Below is a small trained network, with its code and all its weights. Each question gives an input and a class and asks what happens when units are switched off, that is, made to give their printed mean instead of their output.

import numpy as np


def w(rows, s, z=0):
    codes = np.array(rows[::2]) - 128.0
    scale = np.full(codes.shape[1], s)
    scale[-1] = z or s
    return codes * scale


def f(y):
    return np.maximum(y, 0)


def log_softmax(a):
    a = a - a.max(-1, keepdims=True)
    return a - np.log(np.exp(a).sum(-1, keepdims=True))


def net(x, mask):
    res = np.array(x, float).reshape(1, 6) / 4 @ E
    y = f(res @ A[0][:, :-1].T + A[0][:, -1])
    res = res + np.where(mask, y, B[0][:, -1]) @ B[0][:, :-1]
    return log_softmax(res[-1] @ U[:, :-1].T + U[:, -1])


A, B = {}, {}
E = w([
[135,103,237,141],'x0',
[131,127,128,125],'x1',
[127,128,128,129],'x2',
[245,140,129,208],'x3',
[128,128,128,128],'x4',
[117,24,109,168],'x5',
],0.012)
A[0] = w([
[136,63,154,93,101],'n1',
[123,141,195,165,106],'n2',
[120,55,108,151,130],'n3',
[91,133,43,92,240],'n4',
[96,146,130,86,160],'n5',
[74,69,134,158,93],'n6',
[175,121,176,143,69],'n7',
[121,114,171,96,108],'n8',
[200,154,31,186,146],'n9',
[105,161,90,135,144],'n10',
[118,104,254,129,182],'n11',
[226,126,222,193,4],'n12',
[158,197,152,79,254],'n13',
[107,139,157,118,109],'n14',
[149,216,102,169,203],'n15',
[84,129,83,97,226],'n16',
[117,12,96,162,145],'n17',
[70,93,184,93,120],'n18',
[147,113,110,163,82],'n19',
[110,198,163,113,235],'n20',
],0.019,0.0048)
B[0] = w([
[102,123,141,169,172],'n1',
[111,108,104,98,185],'n2',
[132,85,132,181,193],'n3',
[136,120,29,132,227],'n4',
[94,111,122,85,189],'n5',
[100,126,134,197,189],'n6',
[125,131,78,154,182],'n7',
[111,123,154,117,172],'n8',
[218,121,214,126,253],'n9',
[135,144,109,131,169],'n10',
[23,127,173,132,253],'n11',
[153,129,3,119,254],'n12',
[114,169,111,73,220],'n13',
[115,128,149,107,160],'n14',
[145,196,133,128,213],'n15',
[112,128,59,126,207],'n16',
[148,54,136,196,233],'n17',
[81,144,177,156,220],'n18',
[148,96,142,117,164],'n19',
[102,142,124,46,211],'n20',
],0.039,0.016)
U = w([
[117,172,46,96,201],'0',
[131,26,50,183,148],'1',
[205,255,207,113,84],'2',
[233,46,210,169,148],'3',
[64,126,203,57,173],'4',
[76,115,200,222,7],'5',
],0.0088,0.002)

Each question gives the input, the list of numbers given to net, and the class t.
The units are the neurons (one row each of A and B). Each row of codes is followed by its name. A weight is (code - 128) times the scale printed after its matrix; where a second scale follows, it is the last column's (A, B and U).
mask holds one flag per neuron, in row order. A switched-off neuron (its flag False) gives its mean, the last column of its row in B, instead of its output. The means were averaged over made-up inputs and are rounded, as every weight is.
A unit's drop is (log p(t) with every unit on - log p(t) with that unit switched off) / (log p(t) with every unit on - log p(t) with every unit switched off).
The circuit of an input: a set's keep is (log p(t) with only the set's units on - log p(t) with every unit switched off) / (log p(t) with every unit on - log p(t) with every unit switched off). Starting from the 12 units with the biggest drops (on a tie, the unit counted first), units are removed one at a time, each time the one whose removal leaves the highest keep (on an exact tie, the one counted first), for as long as the keep stays at least 0.8.
units of the circuit, in order: the units of the circuit, biggest drop first
top k neurons: the k neurons with the biggest drops, biggest first
drop when u is switched off: that unit's drop, to one decimal
input [3,1,7,0,8,3], class 5: units of the circuit, in order : [n4]
input [-2,-6,3,1,3,-8], class 2: units of the circuit, in order : [n12; n15]
input [0,2,7,-5,3,-2], class 0: top 3 neurons : [n9; n11; n4]
input [-5,3,2,1,5,4], class 3: units of the circuit, in order : [n9; n12]
input [0,0,7,-1,-8,-1], class 0: top 2 neurons : [n9; n11]
input [7,-3,5,8,-4,0], class 0: top 2 neurons : [n17; n12]
input [8,-7,0,-7,-6,1], class 5: top 2 neurons : [n6; n18]
input [0,-6,8,7,6,3], class 3: top 2 neurons : [n9; n4]
input [-8,5,-4,2,-1,0], class 2: top 3 neurons : [n9; n17; n15]
input [6,-8,1,-7,3,5], class 5: drop when n6 is switched off : 0.0
input [8,0,7,2,8,-3], class 0: drop when n12 is switched off : 6.3
input [0,8,-2,8,7,6], class 3: drop when n9 is switched off : 1.9
